Each row has a class, written after it.
[ 13   3  -7   0  -1 -11   6  -1 -13  -9  10  -2 -21 -12  -1   5   1   5
  -7   4   0   2  -9  11  11  -1   7  -1 -35  21   9   6   4  15  -2   4
   6  10   0  -6   0 -12   6  -7   0   4  12  -1   4   6   7  22   8   7
  -1  -5   1 -20  15  -9  -5  -6   0  -8]
baf
[  1  -3   0 -14  -4   0  -3   4   2  -3  -3  -2   5  -3  -1  -6  -3  -9
  -3 -10  -2   3  -2  -8 -10   3 -19   6  23   2  -5   3   7  -4   0  -5
 -11   2   3  -4   9 -38   8 -12   4  -2   0   1  -1 -10   1  -4 -13   8
  -3  -3  -7   4   0  10   0   8  -2   6]
rano
[  9 -17  13  -8 -17  12 -11   0   9  -1   4  -4  12 -15   7  -5 -15 -33
  -4 -16  -3  19   1 -13 -32 -15 -57  14  49  25 -23  -2  -3 -17   7 -26
 -21 -24  15   3  13 -43   8   8   3  -8  -2  -3 -10 -36  -5  26 -24  41
  -6  17  -2  28 -12 -12 -10  11  -4  34]
rano
[  5  -7   1  -3  -8   2 -16  -8 -20   6  12   2  15 -30   1  -7  10 -17
 -11   3   6  23  19  18 -18   1 -48  -1   5  17   4  -7  13   7   9 -15
 -10 -45 -18 -10   3 -32  15  13 -17  -7  13  -3  -4  10  -5   0  19  -2
   0  10   7  -8 -12 -18 -12  -5   0  -8]
baf
[  0  -8   4   1  -5   2  -5  -9   3  -1  -5  -1   9 -17   3  -2   0  -9
  -4  -3  -1  11  -4   0 -14   2 -23   0  26   8  -1  10  10  -2   1 -11
  -5 -16   1  -8   7  -9   5   5  -3  -4   2  -2  -3  -3  -1   6   3  11
  -1   7   1  -2  -4  -6  -3   3   0   7]
baf
[  9 -12  11  15 -14   3 -19  -8 -10  -7  22  -5  16 -41   1  17 -11 -12
 -13  -3 -10  16  -6  23 -33 -15 -38 -10  15  35   7 -15   4  20   2 -23
  -5 -51   9  17  -6  76  -1  16 -26 -13  -5 -10 -11   8  -8  76  -1  76
 -13  34   3  -4  -2 -45  -3 -14   1  15]
baf
[ -1  -6   5   0  -7  -4   7  11   8 -12  -5  -7  -9 -13  -2   2  -9  -2
  -8  -6  -8   5 -11 -14 -12   0 -25  16  35  19 -12  21   2  -3 -11   0
 -10  10  11   4  15  -2   8 -21  14 -12  -1   1  -5 -16  10  26 -26  50
  -2  21  -5  -9  10   0   0   7  -3  15]
rano
[ 11 -17  -2  -1 -11  -4  -1   6  19 -13 -12  -6 -30 -25  -3  -2   0 -14
   0 -15 -10  10 -10 -14 -19   8 -22   9  34  17 -18  42   1   0  -7  -9
 -14   8  10  -8  19 -20  10  -7   8  -5   0  -4 -11 -25   7  20 -12  28
  -3  19  -4 -12   2   8  -2  14  -4  26]
rano
[  6 -27   5  -1 -17   0   8 -13  18  -8  -5  -8   1 -38   8  -1 -16 -13
 -10 -19  -2  22  -9 -24 -22  -6 -44  26  54  37 -31  50 -15 -15   5 -15
 -22  -6  11 -13  27 -73  12 -10  19 -10  11   3 -13 -34   0  13  -5  25
  -4   1  -5   3  -1  -9 -11  24  -5  38]
rano
[ -9 -14   9   5 -12   4  -1   0  15 -10  -8  -6   8  -4   6  -1  -6   0
  -5 -12  -9   4  -3 -24 -17  -5 -26  17  64  29 -23  27  -8 -14  -7  -2
 -12   3   7   2  18   5   7 -15  18  -8  -1   0  -7 -21   4   3 -24  34
   1  14  -5   0   6  -2   2  15  -4  25]
rano
[ -8   9   0  -8   8 -17  16  22  -7 -14   4  -4 -49  -1  -5  -7  29  22
 -15  -7  -3  -1 -11 -18  11   6  -8  18 -22  25 -20  62  -7  -2 -12  19
   3  35 -27  -2  22 -23  13 -43  28  -8  13  10   2  -9  29  -3 -11   3
   8   8  -2 -38  18   5  -1  16  -5   0]
rano
[ 13  -7   1  -6  -7   9  -5  -5  -7   3   7  -1 -21 -21  -1   0   6 -15
  -3  -5   1  16  -2  14 -11  -7 -12  -6 -28  18  -5   4  -9   0  16 -12
  -5 -28   0   1  -3  33   1  11 -16   0  -3  -5  -6  -1  -1  26  20   2
  -6   8  -1   6  -8 -25  -7  -1   2  12]
baf
[ -3  -4  13  -7  -5   4 -12 -11 -40   4  39  -7  15 -45  11   1  10  -4
 -30   3   4  34  -6  25 -15 -15 -66   1 -18  62  -4   0  -2  11  14 -12
 -11 -58 -30   5   0  16  18   3  -9 -10  22   0 -10  12   5  40  20  37
  -3  11   0 -19  -6 -59 -11  -4  -1  -1]
baf
[  3   3  -1   0   0  -7  -4   7  -3  -7   1   2 -12  -7  -4   6   5   5
  -2   1  -6   1  -7   4  -1   0   0  -5  -6   7   6   7   1  12  -4   6
   3   1  -5   6  -2  33   1  -4   0  -3  -1  -2   0   5   4  17  -3  21
  -2  11   0 -14   5  -5   1  -4  -2  -4]
baf
[ -7  10  -3  -4  10  -1  -3   9  -2   2  -4   1 -19  12  -5 -10  24   2
   2   1   1  -1   3   1   4  11  -6  -3  -6 -15   0  10   8   9  -3  10
   5   0 -19  -9   4 -29   2  -4   1  -1   4   0   3  12   3 -41   5 -39
   6   0   2  -9  -2  13   2   7   1 -14]
baf
